Below is a small trained network, with its code and all its weights. Each question gives an input and a target symbol and asks what happens when units are switched off, that is, made to give their printed mean instead of their output.

import numpy as np


def w(rows, s, z=0):
    codes = np.array(rows[::2]) - 128.0
    scale = np.full(codes.shape[1], s)
    scale[-1] = z or s
    return codes * scale


def f(y):
    return y / 2 * (1 + np.tanh(0.7978845608 * (y + 0.044715 * y**3)))


def softmax(a):
    e = np.exp(a - a.max(-1, keepdims=True))
    return e / e.sum(-1, keepdims=True)


def log_softmax(a):
    a = a - a.max(-1, keepdims=True)
    return a - np.log(np.exp(a).sum(-1, keepdims=True))


def net(x, mask):
    ids = ['δθξφψω'.index(c) for c in x.split()]
    T = len(ids)
    res = E[ids] + P[:T]
    r = res
    for j in range(2):
        rows = slice(3 * j, 3 * j + 3)
        q, k, v = (r @ M[0][rows].T for M in (Q, K, V))
        z = softmax(np.where(np.tri(T) > 0, q @ k.T / 3**0.5, -1e9)) @ v
        o = O[0][rows]
        res = res + np.where(mask[j], z, o[:, -1]) @ o[:, :-1]
    y = f(res @ A[0][:, :-1].T + A[0][:, -1])
    res = res + np.where(mask[2:14], y, B[0][:, -1]) @ B[0][:, :-1]
    return log_softmax(res[-1] @ U[:, :-1].T + U[:, -1])


Q, K, V, O, A, B = {}, {}, {}, {}, {}, {}
E = w([
[76,140,121],'δ',
[140,103,131],'θ',
[98,130,208],'ξ',
[152,108,224],'φ',
[125,142,251],'ψ',
[158,149,43],'ω',
],0.023)
P = w([
[21,30,192],'0',
[161,111,128],'1',
[104,208,116],'2',
[192,110,139],'3',
[104,230,126],'4',
[203,104,160],'5',
[103,244,128],'6',
[208,106,164],'7',
[101,251,129],'8',
],0.014)
Q[0] = w([
[120,3,106],'head 1',
[122,115,158],'head 1',
[92,168,91],'head 1',
[130,110,16],'head 2',
[146,129,157],'head 2',
[115,122,208],'head 2',
],0.017)
K[0] = w([
[235,144,84],'head 1',
[154,92,91],'head 1',
[56,96,93],'head 1',
[161,252,155],'head 2',
[151,67,75],'head 2',
[31,113,125],'head 2',
],0.02)
V[0] = w([
[83,128,72],'head 1',
[150,249,131],'head 1',
[203,112,103],'head 1',
[189,188,138],'head 2',
[167,125,148],'head 2',
[61,135,129],'head 2',
],0.019)
O[0] = w([
[40,107,49,9],'head 1',
[15,136,209,33],'head 1',
[156,11,82,17],'head 1',
[114,95,203,30],'head 2',
[168,89,110,121],'head 2',
[178,173,110,197],'head 2',
],0.012,0.015)
A[0] = w([
[74,110,50,76],'neuron 1',
[103,186,181,131],'neuron 2',
[93,158,72,195],'neuron 3',
[117,191,105,233],'neuron 4',
[89,140,160,175],'neuron 5',
[81,163,154,116],'neuron 6',
[44,161,4,170],'neuron 7',
[141,107,47,220],'neuron 8',
[94,171,69,53],'neuron 9',
[78,71,218,155],'neuron 10',
[150,81,193,254],'neuron 11',
[160,168,160,151],'neuron 12',
],0.012,0.0065)
B[0] = w([
[254,177,169,135],'neuron 1',
[111,151,118,216],'neuron 2',
[115,174,183,150],'neuron 3',
[85,53,121,222],'neuron 4',
[207,53,61,145],'neuron 5',
[141,54,169,151],'neuron 6',
[126,108,200,157],'neuron 7',
[75,61,123,164],'neuron 8',
[105,152,57,150],'neuron 9',
[197,191,109,144],'neuron 10',
[83,134,57,165],'neuron 11',
[129,98,137,254],'neuron 12',
],0.011,0.034)
U = w([
[60,113,78,254],'δ',
[113,67,10,187],'θ',
[116,188,2,64],'ξ',
[196,89,55,22],'φ',
[149,193,160,112],'ψ',
[110,26,152,122],'ω',
],0.0095,0.0086)

Each question gives the input, a string of symbols that net reads in full, and the target symbol t.
The units are the heads (3 rows each of Q, K, V and O) and the neurons (one row each of A and B). Each row of codes is followed by its name. A weight is (code - 128) times the scale printed after its matrix; where a second scale follows, it is the last column's (O, A, B and U).
mask holds one flag per unit, heads first, then neurons. A switched-off unit (its flag False) gives its mean, the last column of its rows in O or B, instead of its output. The means were averaged over made-up inputs and are rounded, as every weight is.
A unit's drop is (log p(t) with every unit on - log p(t) with that unit switched off) / (log p(t) with every unit on - log p(t) with every unit switched off).
The circuit of an input: a set's keep is (log p(t) with only the set's units on - log p(t) with every unit switched off) / (log p(t) with every unit on - log p(t) with every unit switched off). Starting from the 12 units with the biggest drops (on a tie, the unit counted first), units are removed one at a time, each time the one whose removal leaves the highest keep (on an exact tie, the one counted first), for as long as the keep stays at least 0.8.
units of the circuit, in order: the units of the circuit, biggest drop first
most important unit: the unit with the biggest drop
k most important neurons: the k neurons with the biggest drops, biggest first
which heads matter: for each layer, one digit per head in row order, 1 if its drop is at least 0.15 and else 0, layers parted by /
input θ θ ψ φ φ, target θ: most important unit : head 1
input δ ψ φ δ θ, target δ: 3 most important neurons : neuron 7; neuron 4; neuron 3
input ω δ ψ ψ ψ ω ψ δ θ, target ω: which heads matter : 10
input ω ω ψ ψ θ ψ ψ, target ω: which heads matter : 10
input ω ψ φ δ θ δ ψ θ, target θ: 2 most important neurons : neuron 8; neuron 11
input ω ω δ ξ δ δ θ ω φ, target ω: units of the circuit, in order : neuron 6; head 1
input θ ψ φ, target θ: units of the circuit, in order : head 1; head 2; neuron 8
input φ ω ψ δ φ δ, target δ: units of the circuit, in order : head 1; neuron 12
input ψ ψ ψ ω, target ψ: which heads matter : 10
input φ θ φ θ ψ φ θ, target φ: which heads matter : 10
input δ ψ ψ θ ω ω ψ, target δ: 4 most important neurons : neuron 4; neuron 7; neuron 9; neuron 3
input ξ ψ ω ω ξ ω ψ ψ θ, target ξ: 3 most important neurons : neuron 7; neuron 6; neuron 9
input ψ ω ω ξ ψ θ ω, target ψ: which heads matter : 01
input δ ξ ξ, target δ: most important unit : neuron 7
input ω δ ω ψ ω ψ δ, target ω: units of the circuit, in order : neuron 6; head 1; neuron 7
input δ ξ ψ θ ξ, target δ: 3 most important neurons : neuron 7; neuron 4; neuron 9
input ω ω φ, target ω: which heads matter : 11
input ω φ ξ, target ω: 3 most important neurons : neuron 6; neuron 5; neuron 11
input ψ ξ ψ ψ φ ψ ω ξ, target ψ: units of the circuit, in order : neuron 4; head 1
input φ ω ψ ψ θ ω ξ, target φ: most important unit : head 1
input δ ξ ω ψ δ ψ ω φ, target φ: units of the circuit, in order : head 1; head 2
input ψ ψ δ, target ψ: 3 most important neurons : neuron 11; neuron 8; neuron 5
